Below is a small trained network, with its code and all its weights. Each question gives an input and a class and asks what happens when units are switched off, that is, made to give their printed mean instead of their output.

import numpy as np


def w(rows, s, z=0):
    codes = np.array(rows[::2]) - 128.0
    scale = np.full(codes.shape[1], s)
    scale[-1] = z or s
    return codes * scale


def f(y):
    return np.maximum(y, 0)


def log_softmax(a):
    a = a - a.max(-1, keepdims=True)
    return a - np.log(np.exp(a).sum(-1, keepdims=True))


def net(x, mask):
    res = np.array(x, float).reshape(1, 8) / 4 @ E
    y = f(res @ A[0][:, :-1].T + A[0][:, -1])
    res = res + np.where(mask, y, B[0][:, -1]) @ B[0][:, :-1]
    return log_softmax(res[-1] @ U[:, :-1].T + U[:, -1])


A, B = {}, {}
E = w([
[97,148,199],'x0',
[103,142,51],'x1',
[31,163,99],'x2',
[137,58,150],'x3',
[153,92,128],'x4',
[201,64,71],'x5',
[95,46,102],'x6',
[179,254,108],'x7',
],0.0058)
A[0] = w([
[76,99,119,148],'neuron 0',
[2,180,112,123],'neuron 1',
[90,128,63,94],'neuron 2',
[108,93,148,195],'neuron 3',
[133,154,108,89],'neuron 4',
[64,127,115,164],'neuron 5',
[212,121,48,112],'neuron 6',
[140,184,189,184],'neuron 7',
[228,163,194,162],'neuron 8',
[152,57,221,226],'neuron 9',
[157,135,184,142],'neuron 10',
[82,162,46,120],'neuron 11',
[190,124,71,111],'neuron 12',
[137,171,198,178],'neuron 13',
[118,104,171,133],'neuron 14',
[96,98,145,121],'neuron 15',
[252,112,6,117],'neuron 16',
[179,110,109,200],'neuron 17',
[123,151,112,117],'neuron 18',
[45,153,32,92],'neuron 19',
[108,33,142,232],'neuron 20',
[65,123,72,117],'neuron 21',
[117,110,216,253],'neuron 22',
],0.0082,0.0025)
B[0] = w([
[86,151,101,185],'neuron 0',
[85,251,95,241],'neuron 1',
[129,165,91,167],'neuron 2',
[89,94,134,188],'neuron 3',
[141,142,114,142],'neuron 4',
[87,157,107,190],'neuron 5',
[178,68,77,195],'neuron 6',
[159,161,204,198],'neuron 7',
[217,128,183,204],'neuron 8',
[82,28,168,232],'neuron 9',
[150,117,152,163],'neuron 10',
[127,185,66,188],'neuron 11',
[160,90,90,175],'neuron 12',
[157,147,204,192],'neuron 13',
[117,99,142,162],'neuron 14',
[89,124,120,166],'neuron 15',
[195,32,39,233],'neuron 16',
[149,98,124,189],'neuron 17',
[138,140,122,146],'neuron 18',
[96,205,48,205],'neuron 19',
[48,51,135,255],'neuron 20',
[97,166,78,186],'neuron 21',
[104,87,216,214],'neuron 22',
],0.023,0.005)
U = w([
[157,91,242,62],'0',
[13,45,205,65],'1',
[248,3,4,103],'2',
[63,205,74,142],'3',
[37,71,205,252],'4',
[98,182,240,123],'5',
],0.0044,0.0039)

Each question gives the input, the list of numbers given to net, and the class t.
The units are the neurons (one row each of A and B). Each row of codes is followed by its name. A weight is (code - 128) times the scale printed after its matrix; where a second scale follows, it is the last column's (A, B and U).
mask holds one flag per neuron, in row order. A switched-off neuron (its flag False) gives its mean, the last column of its row in B, instead of its output. The means were averaged over made-up inputs and are rounded, as every weight is.
A unit's drop is (log p(t) with every unit on - log p(t) with that unit switched off) / (log p(t) with every unit on - log p(t) with every unit switched off).
The circuit of an input: a set's keep is (log p(t) with only the set's units on - log p(t) with every unit switched off) / (log p(t) with every unit on - log p(t) with every unit switched off). Starting from the 12 units with the biggest drops (on a tie, the unit counted first), units are removed one at a time, each time the one whose removal leaves the highest keep (on an exact tie, the one counted first), for as long as the keep stays at least 0.8.
units of the circuit, in order: the units of the circuit, biggest drop first
unit that matters most: the unit with the biggest drop
k most important neurons: the k neurons with the biggest drops, biggest first
drop when u is switched off: that unit's drop, to one decimal
input [0,5,-4,8,6,-8,1,6], class 0: unit that matters most	neuron 1
input [7,-4,5,7,-4,-7,5,2], class 5: units of the circuit, in order	neuron 1; neuron 13
input [5,-2,-3,-8,3,-2,0,1], class 5: units of the circuit, in order	neuron 16; neuron 20; neuron 7
input [7,-3,-6,5,1,-7,-6,-2], class 0: units of the circuit, in order	neuron 8; neuron 13; neuron 1
input [7,7,-1,3,0,8,7,-6], class 1: 2 most important neurons	neuron 20; neuron 9
input [-8,0,4,2,-5,0,0,7], class 2: 2 most important neurons	neuron 16; neuron 6
input [2,-3,2,-5,-7,0,-2,-4], class 5: drop when neuron 16 is switched off	0.2
input [5,-8,2,1,-8,-3,-3,-2], class 5: drop when neuron 7 is switched off	0.3
input [-2,3,-8,2,3,-4,-5,-4], class 0: drop when neuron 7 is switched off	-0.1
input [5,-4,5,5,-6,-4,-7,0], class 5: drop when neuron 12 is switched off	0.0
